Read these off the matrix that follows. Indices start at 1.
1) Give the top-left entry.
2) Give the entry in row 3 and column 1.
3) Give the bottom-right entry.
4) Give the entry just left of the largest entry.
5) Give the entry just right of the smallest entry.
6) Give the entry directly below the largest entry.
7) Give the entry at row 1, column 3.
[[124 127 154 150 153 110 151 125 137]
 [127 130 128 128 129 126 127 127 127]
 [130 128 130 128 129 124 128 126 130]
 [114 127 115 137 137 115 114 144 150]
 [128 131 128 130 129 129 128 128 129]
 [129 126 128 128 128 128 129 128 128]
 [129 127 128 128 129 128 128 128 129]
 [129 128 127 128 127 121 127 126 130]
 [137 135 121 121 128 129 133 129 130]
 [129 127 126 126 128 125 128 127 129]
 [129 126 128 128 128 128 129 129 129]
 [126 124 111 127 122 118 112 127 137]]
1) 124
2) 130
3) 137
4) 127
5) 151
6) 128
7) 154

a =
[[126 131 129 142 115 126 133 127 118]
 [127 127 128 135 124 127 127 126 125]
 [130 131 128 115 138 131 128 131 134]
 [126 122 127 144 118 124 125 123 123]
 [125 132 130 150 108 124 135 126 112]
 [128 137 130 125 125 130 136 132 123]
 [131 123 126 112 144 131 121 128 141]
 [131 141 130 101 143 135 135 137 135]
 [131 123 126 113 143 131 121 128 140]
 [125 130 129 147 111 125 133 126 115]
 [126 142 132 138 112 128 142 132 113]
 [131 122 126 114 144 130 119 127 141]
 [131 142 131 102 141 135 136 138 134]
 [126 138 131 138 114 127 138 130 115]]
Indices start at 1.
The entry just left of the largest entry -> 130
The entry at row 1, column 1? 126
The entry in the top-right corner? 118
The entry in row 3 and column 3 -> 128
The entry at row 1, column 2? 131
The bottom entry of the column that holds the largest entry? 138
The entry just right of the smallest entry? 143
The top entry of the column that holds the smallest entry -> 142
The entry in row 1 and column 3 is 129
The entry in the bottom-right corner is 115
The entry at row 3, column 1 is 130
The entry directly below the largest entry is 125
The maximum: 150
The entry just left of the smallest entry? 130
The entry in row 2 and column 1 is 127
The entry just right of 102? 141
The entry in row 2 and column 3? 128
The entry directly above the smallest entry? 112

W =
[[124 105 107 119 131 121 145 145 132  99 130 100 119]
 [128 123 125 126 128 128 133 131 128 124 127 125 128]
 [129 123 128 126 127 128 135 134 126 123 124 127 129]
 [129 122 126 126 127 129 135 133 127 124 126 125 128]
 [125 131 129 128 126 125 133 137 123 119 122 127 129]
 [123 131 125 128 128 122 130 135 126 115 126 121 125]
 [125 119 118 125 129 124 135 136 130 114 130 114 123]
 [125 121 119 126 130 124 134 136 129 114 130 115 123]]
Counting starts at 1.
Find the entry in row 1 and column 1.
A: 124
Find the top-right entry.
A: 119
Find the entry at row 1, column 3.
A: 107
The entry just right of the smallest entry is 130
The entry directly below the smallest entry: 124
The entry in the bottom-right corner: 123
Find the bottom entry of the column that holds the smallest entry.
A: 114
The entry in row 1 and column 2: 105
Find the entry in row 3 and column 1.
A: 129
The entry at row 2, column 1 -> 128
Find the entry at row 3, column 2.
A: 123
Find the entry in the bottom-left corner.
A: 125
Find the entry at row 2, column 3.
A: 125
The minimum: 99

[[152 140 130 105 111 149 120 122 125 103 147 115 107 151 139 112]
 [129 122 117 130 100 134 123 142 117 154 107 137 146 146 123 138]
 [124 133 127 151 138 126 127 104 122 133 144 104 130 115 105 133]
 [103 126 108 105 130 136 127 110 115 113 146 103 113 154 132 114]
 [138 135 117 135 136 147 107 150 125 104 147 131 139 154 154 117]
 [123 114 142 135 102 105 111 119 129 109 135 147 102 117 131 144]
 [100 105 138 113 108 122 155 143 146 119 154 126 137 131 134 112]
 [126 151 132 154 105 139 144 118 141 139 117 117 131 145 107 149]
 [115 130 123 136 152 132 125 131 132 136 137 114 103 142 125 139]
 [138 141 110 128 127 125 146 122 130 131 104 154 133 120 142 116]
 [132 133 125 147 130 149 133 110 129 127 120 137 113 141 102 132]
 [128 118 105 147 138 156 104 146 121 111 148 110 133 103 106 126]]
The entry just right of the largest entry: 104
Report the largest entry in the first row.
Answer: 152
The last entry in the row that holds the largest entry -> 126
Report the entry directly above the largest entry.
Answer: 149
Report the 2nd largest entry.
Answer: 155
Report the largest entry in the last column.
Answer: 149
The second-last entry, reading row by row -> 106
Report the third entry, reading row by row.
Answer: 130
Report the second entry, reading row by row.
Answer: 140
Report the 3rd entry from the end, reading row by row.
Answer: 103
The top-right entry: 112
The smallest entry in the first column -> 100
The smallest entry in the first row: 103
The third entry on the main diagonal is 127
The entry just left of the largest entry: 138
The first entry of the largest entry's row: 128
The entry directly below 150 -> 119
The bottom entry of the column that holds the largest entry: 156
Report the entry just right of 143.
Answer: 146
Report the 5th entry in reading order.
Answer: 111
Report the third entry on the diagonal from the top-right corner.
Answer: 115
Report the entry directly above 145.
Answer: 131
Report the 5th entry from the end, reading row by row.
Answer: 110
The entry directly above 106 -> 102

Questions about the matrix below. Counting starts at 1.
1) Report the bottom-left entry.
2) Report the entry in row 3 and column 1.
3) Report the entry at row 1, column 2.
4) Report the entry in the top-right corner.
5) Report the entry at row 1, column 3.
6) Report the top entry of the column that holds the largest entry.
7) Report the entry just left of the centre entry.
8) Report the entry at row 2, column 1.
[[154 139 127 131 123]
 [151 140 127 132 123]
 [152 137 130 125 124]
 [131 123 139 140 126]
 [136 120 141 141 135]
 [126 126 123 124 127]
 [136 120 141 140 136]
 [151 138 132 126 121]
 [126 131 127 120 132]]
1) 126
2) 152
3) 139
4) 123
5) 127
6) 154
7) 120
8) 151

grid =
[[107 134 131 113 141 115 140 121 123 123 116 137 121 113]
 [126 127 130 126 131 127 129 127 129 129 129 129 127 126]
 [137 130 127 136 125 126 125 124 119 136 130 124 128 130]
 [130 129 127 130 126 127 129 127 126 128 127 127 128 128]
 [141 131 127 143 122 128 118 122 113 149 137 118 124 133]
 [123 127 131 124 134 124 131 125 128 128 128 132 125 123]
 [127 128 128 127 129 128 128 128 128 128 128 128 128 128]
 [127 127 129 127 129 128 128 128 128 129 129 129 128 128]
 [127 127 129 127 130 127 128 128 128 129 129 129 128 128]
 [142 132 128 146 120 129 114 121 111 156 140 114 121 135]]
Give the minimum.
107
Give the last entry, reading row by row.
135
Give the entry in the bottom-left corner.
142
Give the second smallest entry.
111
Give the largest entry in the first row.
141
The third-last entry, reading row by row is 114
The second-last entry, reading row by row is 121
The entry in the top-right corner is 113
Give the fourth-last entry, reading row by row.
140
The bottom entry of the column that holds the largest entry -> 156
Give the second entry on the main diagonal.
127
Give the 3rd entry on the diagonal from the top-right corner.
124
Give the top entry of the column that holds the largest entry.
123
The entry just right of the smallest entry -> 134
Give the second largest entry.
149
Give the entry just left of 133.
124
The third entry on the main diagonal is 127
The fourth entry, reading row by row is 113
Give the second entry on the diagonal from the top-right corner.
127
Give the entry directly below 115.
127
